Here is a tiny trained network, its code and every weight. The questions are about switching its units off for an input and a class, where a switched-off unit gives its printed mean instead of its output.

import numpy as np


def w(rows, s, z=0):
    codes = np.array(rows[::2]) - 128.0
    scale = np.full(codes.shape[1], s)
    scale[-1] = z or s
    return codes * scale


def f(y):
    return y / 2 * (1 + np.tanh(0.7978845608 * (y + 0.044715 * y**3)))


def log_softmax(a):
    a = a - a.max(-1, keepdims=True)
    return a - np.log(np.exp(a).sum(-1, keepdims=True))


def net(x, mask):
    res = np.array(x, float).reshape(1, 7) / 4 @ E
    y = f(res @ A[0][:, :-1].T + A[0][:, -1])
    res = res + np.where(mask, y, B[0][:, -1]) @ B[0][:, :-1]
    return log_softmax(res[-1] @ U[:, :-1].T + U[:, -1])


A, B = {}, {}
E = w([
[137,119,123,157,181],'x0',
[116,131,115,91,123],'x1',
[71,221,193,177,177],'x2',
[129,125,131,136,136],'x3',
[110,122,124,105,128],'x4',
[63,125,2,186,95],'x5',
[130,114,151,167,138],'x6',
],0.0062)
A[0] = w([
[126,109,123,124,124,38],'N1',
[90,76,120,144,112,48],'N2',
[191,140,156,97,168,95],'N3',
[60,137,88,162,70,117],'N4',
[153,61,109,101,115,62],'N5',
[149,115,209,96,122,53],'N6',
[179,147,112,93,66,160],'N7',
[97,207,150,142,143,35],'N8',
[83,200,120,127,213,95],'N9',
[182,71,104,103,128,75],'N10',
[66,133,164,153,134,43],'N11',
[88,141,97,144,55,178],'N12',
[196,204,81,135,66,187],'N13',
[59,129,89,158,74,67],'N14',
[109,125,40,179,187,85],'N15',
[67,216,150,122,162,65],'N16',
[153,1,115,132,112,62],'N17',
[167,116,177,98,160,25],'N18',
[180,97,122,129,82,27],'N19',
[55,222,179,140,102,52],'N20',
[111,195,77,66,119,116],'N21',
[125,182,135,140,139,2],'N22',
[183,141,156,113,128,53],'N23',
[147,99,184,110,145,25],'N24',
[156,134,197,96,101,47],'N25',
[143,107,185,111,142,19],'N26',
[112,123,78,192,92,54],'N27',
],0.01,0.0055)
B[0] = w([
[134,193,81,111,115,77],'N1',
[149,158,69,120,123,98],'N2',
[106,173,103,103,171,184],'N3',
[160,192,143,59,164,226],'N4',
[123,38,44,213,91,153],'N5',
[161,215,41,25,148,181],'N6',
[75,81,148,177,119,220],'N7',
[91,59,2,161,35,145],'N8',
[155,75,100,222,71,203],'N9',
[75,72,97,169,75,169],'N10',
[153,107,28,142,53,114],'N11',
[134,207,196,110,182,255],'N12',
[62,105,169,132,130,225],'N13',
[188,184,90,106,171,180],'N14',
[202,180,112,46,170,203],'N15',
[80,87,62,164,16,195],'N16',
[110,42,48,172,68,197],'N17',
[134,201,34,88,145,142],'N18',
[74,104,63,94,120,112],'N19',
[125,58,66,163,23,201],'N20',
[87,140,142,101,132,162],'N21',
[152,130,47,99,47,88],'N22',
[122,161,67,84,175,122],'N23',
[142,193,23,65,143,125],'N24',
[249,174,41,44,161,159],'N25',
[160,187,19,51,127,119],'N26',
[176,168,64,63,188,160],'N27',
],0.0077,0.0028)
U = w([
[128,35,2,175,1,63],'0',
[173,101,128,120,125,246],'1',
[211,179,36,66,158,1],'2',
[152,91,145,144,108,167],'3',
],0.008,0.006)

Each question gives the input, the list of numbers given to net, and the class t.
The units are the neurons (one row each of A and B). Each row of codes is followed by its name. A weight is (code - 128) times the scale printed after its matrix; where a second scale follows, it is the last column's (A, B and U).
mask holds one flag per neuron, in row order. A switched-off neuron (its flag False) gives its mean, the last column of its row in B, instead of its output. The means were averaged over made-up inputs and are rounded, as every weight is.
A unit's drop is (log p(t) with every unit on - log p(t) with that unit switched off) / (log p(t) with every unit on - log p(t) with every unit switched off).
The circuit of an input: a set's keep is (log p(t) with only the set's units on - log p(t) with every unit switched off) / (log p(t) with every unit on - log p(t) with every unit switched off). Starting from the 12 units with the biggest drops (on a tie, the unit counted first), units are removed one at a time, each time the one whose removal leaves the highest keep (on an exact tie, the one counted first), for as long as the keep stays at least 0.8.
units of the circuit, in order: the units of the circuit, biggest drop first
k most important neurons: the k neurons with the biggest drops, biggest first
drop of u: that unit's drop, to one decimal
input [-5,8,8,1,-3,6,2], class 0: units of the circuit, in order -> N20
input [-2,8,4,-3,0,-4,-8], class 0: units of the circuit, in order -> N16, N20
input [-2,-7,6,-4,-2,-7,-3], class 2: units of the circuit, in order -> N6, N25
input [-6,8,6,4,-6,8,7], class 2: units of the circuit, in order -> N4, N14
input [3,8,6,-1,-4,-8,0], class 2: 2 most important neurons -> N6, N25
input [-3,-7,8,7,-2,6,-6], class 0: 2 most important neurons -> N20, N16
input [-3,-2,7,-5,-1,-7,-8], class 0: 3 most important neurons -> N20, N16, N8
input [1,1,-5,7,-2,8,2], class 2: drop of N21 -> 0.0
input [-7,2,3,0,2,8,5], class 2: drop of N4 -> 0.1
input [1,5,-6,3,2,-4,4], class 0: drop of N20 -> -0.1
input [-7,-8,-4,3,-8,4,-8], class 1: drop of N12 -> 0.2
